[ 19  -8 -14  10   1  20  -3  25   1 -15 -12  -3 -15  -7   6 -30   8  13
   6  -5  19 -17   9   9   3   8   3   7 -10   0  23   7  23  15   6 -25
  11 -29]
L/Z
[ 12  -6   2   3   3  19 -11   6  -9 -36   2   3  -7  -3   4 -11  14   4
 -12   6   0  18  11  -2  -2  -2   2  -4  -6   6  10   6  17  16  -1 -12
   4 -25]
L/E
[-15 -29   5 -30 -24  -7  30   6 -17  71   2 -62  -7 -17   6  11  28 -12
  11  35  -3 -12  31   2   0 -23 -24  -1   7  18  -7   1  -3  22 -16  19
  23   8]
L/A
[  4   2   7   1  -6   2  -6 -16 -15   2  24   8  -9  14 -10  22  -1 -28
 -23   0  -3  18   9  -7  -9   5  -4  26 -11  -5  -4   2 -15 -25  -6  12
   4   9]
H/S
[ 10 -12  -2  22  17  20 -19  -4  30 -62 -25  35  -9   1   4 -26 -17  46
  -7 -25 -26 -13  -1  -7  10  24   5 -17 -15 -21  21  -6  -4  17  -5 -21
  -3 -24]
K/P
[  7  -8  -8  10 -18  25  -5  16   8 -19   0 -21 -22 -10   5 -25  18  -3
  15   0  19  -5  12   1  16   3   2   9 -11  -8  10  12  32  31   5 -34
  15 -25]
L/Z
[ -4  32 -13  20 -21   4   7   9   8 -17  -4  26 -32  22   2 -21   7 -12
  43 -50  52  -2 -14   4 -10  -4   3  14 -12   1   9 -17  34 -18  15 -34
  19 -20]
H/S
[  4  -3  -5   3   0  16   4  13  -1  -5 -12  -9 -15 -20   5 -27  41  10
   2   2  10 -16   5   3  -2  -3   7   9  -2   7   4   7  27  19  -1 -13
   1  -9]
L/E
[ -4   3  -1  -1 -28 -14  15   2   0  35  10  -4  -8  16   4   0  15 -23
  27  -7  31  11   8   3   3  -4  -3  16  -8  -3   5 -16   6 -13  -6 -13
  31   1]
H/J
[  0  19  -4   3 -19  -9   7   1   2  18   9  -2  -1   6 -15  -7   8 -24
  21 -19  27   3 -10   8   6   2  19  31  -8  -4  -2  -3   7 -13   5 -15
   6  -8]
H/G
[ 25  22 -14  22  -1  19 -32   5  10 -58   5  25  -2  18 -12 -20  -3 -21
  -2 -39  33   4 -10 -18  23  36  37  35 -13 -36  23  -4  11  -9  18 -41
  11 -35]
H/G
[ -5  27 -13   9 -20  -3  17   1   5  13   2  17 -15  14   0  -7   9 -14
  32 -29  42   8  -2   8  -6   2   5  33 -15  -2   3 -16  23 -21 -14 -22
  11 -12]
H/S
[-24   0  10 -20 -34 -29  36  -4 -11  77  20 -31   9  17   0  31  13 -42
  23  10  12  18   6   2  -7 -21 -23   5 -36  15 -11  -2 -24 -25   3  26
  11  23]
H/S
[-17  -3  -7   6   2   0  27  21  26  31 -39 -19 -17 -13  15  -3  19  39
  21   2   9 -41  -1  11 -21 -21 -25 -25   8   9   3   1   4  17  14  -4
 -30  17]
K/R
[ 27  -6   0  10   6  16 -27   3   5 -44   8   4  -9   3  -2 -17   1 -12
  -6 -10   9  -8   5  -7  16  23  24  11  -4 -18   3  -2  24  17  -6 -19
   3 -15]
L/Z
[-14 -18   3   8  12   4   8  10  19 -12 -18 -14   9  -5   4  13   4  29
 -15   8 -26 -38  18  -5 -16  -3 -18 -22  -6  -7  -1  -1 -18  17  -5   7
  -8   4]
K/X
[-47 -32  19 -19 -15 -25  58   0   4 101 -14 -49  -2 -18  18  20  11  26
  15  47 -32 -15  28   4 -21 -49 -50 -28   7  25 -15   8 -27  23 -15  44
   7  39]
K/X
[ 13   6   0  13 -17  -4 -11  -6  -7 -37  33  24 -10  21   1 -18   3 -23
  12 -32  30   1   3  -2  11  20   9  16 -13 -14  11 -11  17 -14  -1 -19
  14 -10]
H/J
[  0  15  -8   5 -21  -6   5   2 -13   4  14  13  13  11  -8   2   5 -25
  18 -17  26   9  -9   4  -6   4  -2  16 -10   6  -5   8  -8 -32  18  -4
   6  19]
H/S
[  6 -14 -17  11  22  17  -8  16  23 -16 -33   4  -6 -10   9 -16   2  47
  -9   6 -17 -18  16   5  -5  -2 -10 -15  -6  -7  13   4  -1  23  -9 -10
  -5 -16]
K/X
[ -6 -18   0 -12 -18   0  13  -5  -5  31   5 -32 -17 -19   3  -8  33   4
  31  25   4   4  16  -1  11 -15  -7   7  -1   6  -8   9  19  31 -23   0
  23  -7]
L/A
[-11 -16  -7  12  12   8   1 -10  21 -14 -31  11   6  -7   8 -12  -6  48
  -3  -6 -29 -13   5   1 -12  -1 -16 -22 -13  -3  12   1 -23  19  -8 -13
  -2 -11]
K/P
[ -5 -19   2   0  19 -17  11   6  21   4 -11  -2   9  -3   9  10   2  35
 -30  13 -29  -2  24   5 -18  -4 -30 -22  -5  -3   0  -3 -23   6 -16  24
  -2   0]
K/X
[ -6  -3  -9  14  20  13   0  22  43 -35 -32  19 -16  -8   2 -13 -13  46
   7 -23  -1 -29 -16  11 -25   3  -9 -16  -8 -12  16  -8  10  22   1 -22
  -8 -12]
K/P
[ -7 -11  -4   9  27   5  13  12  21   4 -14   5   0  -7   7  -7   2  38
  -2  -6 -15 -19  12   5 -18  -4 -19  -6  -8  -3   1   7  -8  14 -12   1
   8   4]
K/P
[  6 -14  -5  -5   7   6  10   9 -12   6  -4 -19  -7 -18   3  -3  14   3
  -7  25  -2  -4  19  -3 -17 -10 -10   8 -14  13  -2  14   8  20  -7   4
   4 -12]
L/E
[  5  31 -26   4 -19  -1  13   8   8  26  -9   7 -27  14  -5 -15  14  -8
  34 -22  45   2  -8  13  -3  -4  11  31  -8   4   5 -10  25 -17   2 -27
  21 -19]
H/S
[-17 -18  -9   8   4   5  27   7  10  31 -29 -18  -3 -16  13  -8   5  46
   3  13 -16 -25  29   5 -14 -25 -33  -3  -4  19  -2  15  -9  13  -4  11
   1  10]
K/X
[  1   7   0   3 -25  -2  14   0   6 -21  11   7  -8  27  -3  -1   6 -14
  28  -8  24  10  -7   0  -3   6   2  12  -6  -8   8 -15   0  -7   6 -15
  10  -7]
H/G
[ -3  -6  -3   7  17   7  10  12   7  -8 -24  -1  11 -13   7  -5  -6  35
 -16   4 -18 -31 -15   0  -7   4 -12 -20   3   7  -5  26 -21  10  18  14
 -16  13]
K/R
[ -7  -4 -14  10  24  12   4  23  27 -11 -35  -7   9 -24   0  -7  -6  39
  -8  -9   2 -39  -6  14 -19  -3   1  -9   6   3  12  13 -16  16  25  -8
 -13  -9]
K/R
[-25 -18  -4   6  -3  -1  18  11  26  16 -29  -8   2  -2  15 -11   1  45
  10  11 -13 -14  12  -1 -21 -26 -29 -26 -10   7  16  11 -25  17   5   2
  -1  -6]
K/X
[  6 -19  -6  15  14   9 -10   7  16 -11 -17  16   5  -3  10 -11  -7  36
 -14   4 -13 -13  11  -4   9   8  -7 -23  -3   0   8   5 -14  10   1   1
  -3  -4]
K/P
[ 23 -14  -7   6   1  24 -17  14  -4 -36  -1 -20 -16 -24  -4 -33  15   5
   0  -8  13 -26  14  -3  26   9  20  24  -7  -7  11  16  38  24  -6 -29
  14 -26]
L/A
[-17 -17 -22   0  11   5  21  20  26  23 -29 -14  -9 -22  14 -11   7  43
  15  15  -8 -30   8  11 -18 -17 -25 -12   4   9   3   0  -3  24   2   0
   1  -8]
K/R
[  0 -16  -7  -2  -5   5   8   5   4  20  -6 -18 -23 -11  21  -8  12  13
  11   6   6 -11  25   5   8  -2  -6   1  -1   0   3  -2  16  20 -21 -19
  18  -8]
L/E
[ -9  -7  -3  18  24  17   7  27  32 -24 -26   8   4   0  11 -22  -6  51
   7  -9 -12 -28  -6   2 -14   0 -19 -38  -6  -2  19  -8  -7  19   9 -16
  -7 -10]
K/P
[ -6 -15  -6   7  23   2  10   9  11 -15 -20  13  -6 -17   5 -12  -1  43
   2 -10 -17 -22  12   4  -4  -5 -17  -1  -4   4  -5  13   1  10 -11   6
  -4 -10]
K/P
[  1  16 -19   8 -14   0  -4   6  -1  -8  -2  18 -14   2  -5 -26   4 -10
  32 -11  32   7 -18  -1  18   6   7  27 -16  -2   5  13  15 -18   4 -25
   8 -22]
H/G
[  3  20 -18  10  -2   2  -3  14  -2 -19   0  15  -4   1   2 -18  -1  -9
  18 -29  34  -2 -15   5   5  16  20  25  -8  -3  12  -2  18 -16  12 -30
   7 -20]
H/G
[-28 -27   8   1   7 -16  22   3  19   2 -21   4  -9  -4  13   0 -11  28
  13  -5 -13 -27  15 -10 -14 -13 -37 -18 -10   5  -5   2 -15  11 -15  13
  -2  20]
K/P
[  0  27 -17   3 -14  -2  -3  18   5 -14   4  20 -21   8  -5 -20   9 -11
  33 -29  46   9 -10   6  -6  -4  16  31 -20  -2   9  -2  23  -9   7 -30
  10 -20]
H/S
[  8  -4 -16   2   2  20  -4  18   1   1 -18  -4 -17 -17   8 -29   9  23
  14   1  19 -14 -11   3  10  -5  11   1   5   4   6   4  25  18  16 -20
   9 -26]
L/E
[ -7 -14  -6  13   4   4  19  14  26   4 -33  -7  -7  -8  10 -12   4  38
   4  -1   1 -28  16   2 -19 -12 -20 -13  -9  -7   8  11 -23  13   9  -9
  -5   3]
K/X
[-39 -48  27 -19  -6 -40  55  -7  -7  93  -4 -35   7 -16  19  18   7  25
  16  36 -33 -22  43   5 -20 -38 -74 -36   9  30 -21  11 -39  -5 -14  60
  14  53]
K/P
[ 16  15 -21  24 -11  15 -10  20  14 -57   4  27 -23  19  -7 -42  13 -12
  35 -52  56  -2 -18   5   9  23  24  25 -25 -13  24  -9  38  -2   1 -53
  23 -36]
H/J
[ 16  27  -5   6  -9   3  -9  -5  -7  17  12  10   8   8 -11  12   4 -31
  -3  -8  23  20  -6   8   4  12  20  12  -6  -7   3 -10  -1 -29  10 -11
  -1  -7]
H/S

[ -5 -24  10  -5  -3  48  18  18  -2   4   4  -5   8  12  15 -10  23  -4
 -16   6  19 -21  -4  45  -2  -6  -6  -4  -7   2  35   5  -7 -11  14 -18
   7 -12]
T/Sq
[-32 -19   5   7  -9  27 -14   2  12  -9  -8 -23   7  -1  -6   3   5   3
 -19  45  18  -7   8   6  -8   5  -8  -1  -4   7  22   0  14 -10  -1 -13
  -1   4]
B/tj
[-33  -3  11  32   7   0  11  -2 -16  16  21 -16   5   0  11 -33 -19  35
  18 -10  13 -17  -1 -29   5 -34   1  -4   2  -9 -21 -24  -6   7   3 -22
   9  20]
F/Fm
[-23 -22  20   6   5  13   0   6   4   8 -20  -5 -20 -24  13 -21  10   4
 -26  13   8 -34  16   3  -8  -8 -11   5  -1   1  18 -13  23  24  -1  -3
   2  -3]
B/lz
[-24 -22   6  24 -23  -4  23  26  10  14  -9   3   0  -2   7 -21  -7  10
   9  -4  26 -72  31   1 -19 -23  12  23   4 -12  20  18 -20 -15  -8 -42
   3  12]
B/lz
[-71   1 -14   9  20  47   9  15 -17  -4  -2 -11  23  12   0 -10  15   7
   2 107   1  -7  11 -20  -6   7 -25  -9  -6 -10   6 -20  -1 -19  23  -6
 -11 -21]
T/Qp
[-33 -32 -24  59   3  17  13  -2  -8  13  25 -15  31  16   0 -25 -14   2
  15  62  -5 -15 -30  26  11   4  12  20  -2 -21 -19 -14 -48  -5  25 -35
 -13  -1]
V/Rr
[-19 -27 -11  11 -13   5  -3   6 -11   4   0 -10   0   3  20 -18 -14 -11
   7  16   9   9 -10 -10   8  17  11   1   4  -4 -37 -14 -50  -3  11 -54
 -15 -15]
V/Rr
[-16 -20  21 -21  -8  38  -8  -4  24 -23 -16  12 -30   4  21  15  -3   3
 -19  11  10 -35   8  -1  13  14 -13  -8  -4  -2 -13  -7  18  22   8  -3
 -20 -18]
B/tj
[-15 -16  -4   8 -17  13   3  10   7  -9 -19  -5 -23 -19  13  12 -10  -8
 -10 -29  -1 -28  -7  -7   6  27  -1  17  13   4  -5   8 -19  -9  -1  20
  10   2]
B/tj
[-39 -15  -6  53   4  71  21 -15   2   8  32 -11  47  11   2  -9  12  29
  -4 -50  -3 -53   6  35   3   1 -15  15  12  -7   9  31  17 -30  34   9
  19   6]
B/tj
[ 14 -10   5  20  11 -10  19  -7  21  27  10   4   8  -5  20 -18  -5  33
  36 -45  -9  -6  33  -2  41 -17  -9 -12   6  -2  11  11 -14 -23  19 -32
  -9   9]
F/Fm
[  4  -1  -2  12   4 -30  31  23  11  35  20 -10 -18  -4  10 -19 -27  14
  11  11   8   9  -6   1  13 -24  21  -3   2  -9 -13 -22 -47  32  20 -40
 -30  13]
F/Fm
[-40 -25  61  -9 -31  44   9  -1  16   4   1   1 -11  -5   5  -6  -5  23
  -7 -33  -8 -19  16 -10  -2 -22  14  10 -14  17   5   0 -22  -2   2 -33
   9   9]
B/lz
[-34 -18   6  27  -8  23  -1   7  -4 -14  -3 -16  -2   4  14 -17  17  -7
 -13  42  34 -52   8  -7   3  -8 -25  13  -6 -30  23 -19  46  -4   2 -10
   9  -7]
B/tj
[-19  -7  -9  36  11 -42   8   0 -14  -7   0 -18 -13  -5  26  -5 -13  11
  18   6  19 -90  32 -34   3 -31 -11  -4 -11  -7 -21 -17  -5   4   0 -34
  20  -3]
F/tc
[-15 -10   8   8  -6  -4  20 -14  11  17   5 -22  -5   4  10 -17  -6  13
 -20   2  22  -1  -1   2  -8 -29  -7  -2 -41   5  13 -17 -55  15  29 -39
   3   1]
F/Fm
[  5 -10  -4   3  -2  16  13   8 -11 -17  -2  -8   4  14   6  -5   3 -23
   1   4  11 -11  -9  17   2   2  -7   6   4   3  10   6   4  -5  11  -7
  21 -25]
T/Sq
[ -1 -23  -6  20   9   0  28  18 -25  10 -10  17   9  11   3 -18  28  -3
   6 -46  21 -56   9  31  22   3  -8   1  13  11  33  19  49 -47   6 -19
   5   5]
T/Sq
[-32 -19  -3  37  -2  -1  -1 -12 -17  -4  12   4  -2  13   3 -16 -35  10
   3  13  15 -11 -15 -13  -7  -7 -32  14   9 -24 -24 -11 -33  -6   1  12
  32 -11]
V/Rr
[-41 -24 -24  22  -8  15  19   3 -23  16   3  -5  15 -12  19 -21 -10  11
  10  31  -9  -4 -22   9   8   1   5   9  11 -21  30 -26 -50 -24   1 -20
 -16   1]
V/Rr
[ -6 -12   0  23  12   7  10   4  -8  -3  -1 -14 -10   9  23  -5   2   2
  -8 -37   5 -32  -3  31  10   8 -25 -22  -4   9  22  16   6 -29  40 -13
   7   0]
T/Sq
[-42 -13 -22  40  12  98  38   9 -28  31  15   1  25 -28  22 -24   6  15
 -15 -17   5 -37 -19  42  12 -18  -1  -6  14  -8  31  32 -19 -60  68 -42
 -14  24]
T/Qp
[ -2   4  -5  30  -2 -46  10   3 -12  -3 -10 -28 -64  10  39 -15 -19   1
  -6  -3  24  16  -1 -30  25 -19  -5  -7  15   0 -15 -31 -26  22  41 -45
 -15  -1]
F/tc
[  5 -27   1   6   9 -46  -2 -11  30  -4 -10  -5 -33  10   9 -16 -10  -1
  -3  -4  15  -2  -7  -9   7   6 -22   0  -2   1 -10 -40 -13  17  22 -12
 -21   7]
F/Fm
[  9 -14   7  38   6  14  13   6  10 -21 -17 -10 -40   5  45  -2  -1   3
 -26 -36  10 -37   3  14   7  15  -1   6  24  -4  11   5  18  21  27  19
   1   7]
T/Sq
[-54 -22  -5   8  15  82  -1 -43  10 -24 -23 -12  -2  13   4 -16   6   6
   1  40  -1 -29   1  -8  41  21 -22 -12   7  -8  -6   2  12 -39  31   2
 -18 -14]
T/Qp
[  5 -25 -17  20   2   9  29 -10   4  19  19 -10  20  15   8 -27 -21  -3
  13  14 -19  -9 -44  53  23  10  20  19   3   2  -3 -10 -61 -12  33 -37
 -37   3]
V/ns
[-14  -6  -8   1 -10  11  28   6  13  11   7 -10   5 -13   9 -11  -3   6
  16 -17  -5   2 -19   2   6   7  11   3   3 -11  -7   4 -50  18  24 -34
  -9   3]
V/ns
[-50 -24 -21  28  -2 -21   9  -4   2 -13 -20 -11  -4   0  -2  11  10 -29
 -19  27 -26 -25  -8  10  -7  12 -31  16 -14   0  17  -2  19 -18 -21 -15
  30  -4]
T/Sq
[  0   1   0  -3   0  22   7   9 -10 -30  -9 -17 -31  20  10 -13  -4  -6
 -13  29  24 -38   8  21  23  17 -23 -14  -5  -9  16  -7  45  -9  28  12
 -43 -14]
T/Sq
[-21 -20   3  -7 -17  62  14  -5  32  23  34  14   8  10   3 -34 -15  23
   9   7   3 -18 -15  23  29  10  12  -9  -4 -12  -7  16 -15 -22  33 -29
 -42   7]
V/ns
[-27  -5 -11 -13  -9 -27  -6   8  -6  13 -10  -1   7   2   1  20   4   1
  -9  42  26  31  -8  -3 -37 -12   6   4  -8  -8   5  -3 -27 -18  -3 -54
  18  -1]
F/Fm
[-33 -11   8  -8   3   2   4   2  -1   0  -3  -9 -34   4   8 -20  -8  16
 -28  -9  23  34  -2 -24  14 -32  -8 -16  -5   1 -23 -34 -25  14  36 -43
   3  -8]
F/tc
[-17  -6   5 -18   8  62  11  -3 -11   9  22  -6  -1   8  53 -30 -10  19
   2   5  33 -12  -1  25  48 -14   4  -1  14  -9  12 -15   2 -12  40   6
 -30   7]
V/ns

[ 16   9   6  11 -44 -23  11  10   5   9 -15   2  -6  -8  -1 -19   3  13
  -7  20  16   8   7   9  -1  30 -27   8   7  -1 -22 -39 -28  -6 -23   3
 -10 -21]
C/<48>
[ -9  15 -24  -2 -42   4  17   4  -2   1 -25   2  12 -23   9  12   6   6
  35  10  22  33   0  14   4   6 -24  40   9 -50   1 -15 -19   2   5  -5
  -3 -22]
M/<45>
[ -6  -4   7 -16 -13 -35  19 -42  -5 -38  -6  -5  30   5  15  -2 -11   1
  14   5 -31  -1  -7   0  -2  14  -1 -25 -21   6  -4  38   5 -19  41   7
  -5   4]
Y/<49>
[ -5  -1 -22  -6 -29   5  21  12  -2   2   1  -9  -8  -3  -9 -10 -11 -11
  11  -2 -23  -1  16  20   1   8 -28  -4   2 -15 -19 -23 -11 -15  25  -6
 -24  -4]
C/<48>
[ -2  -4   3 -11  50  10  -1 -15  -5  -1  -2  -2 -19  -3   3 -12  11   2
  16  -9 -65  30 -24 -11   2  10 -12   1   5  17  -8 -25 -16  -6  24 -13
  12 -15]
C/<57>
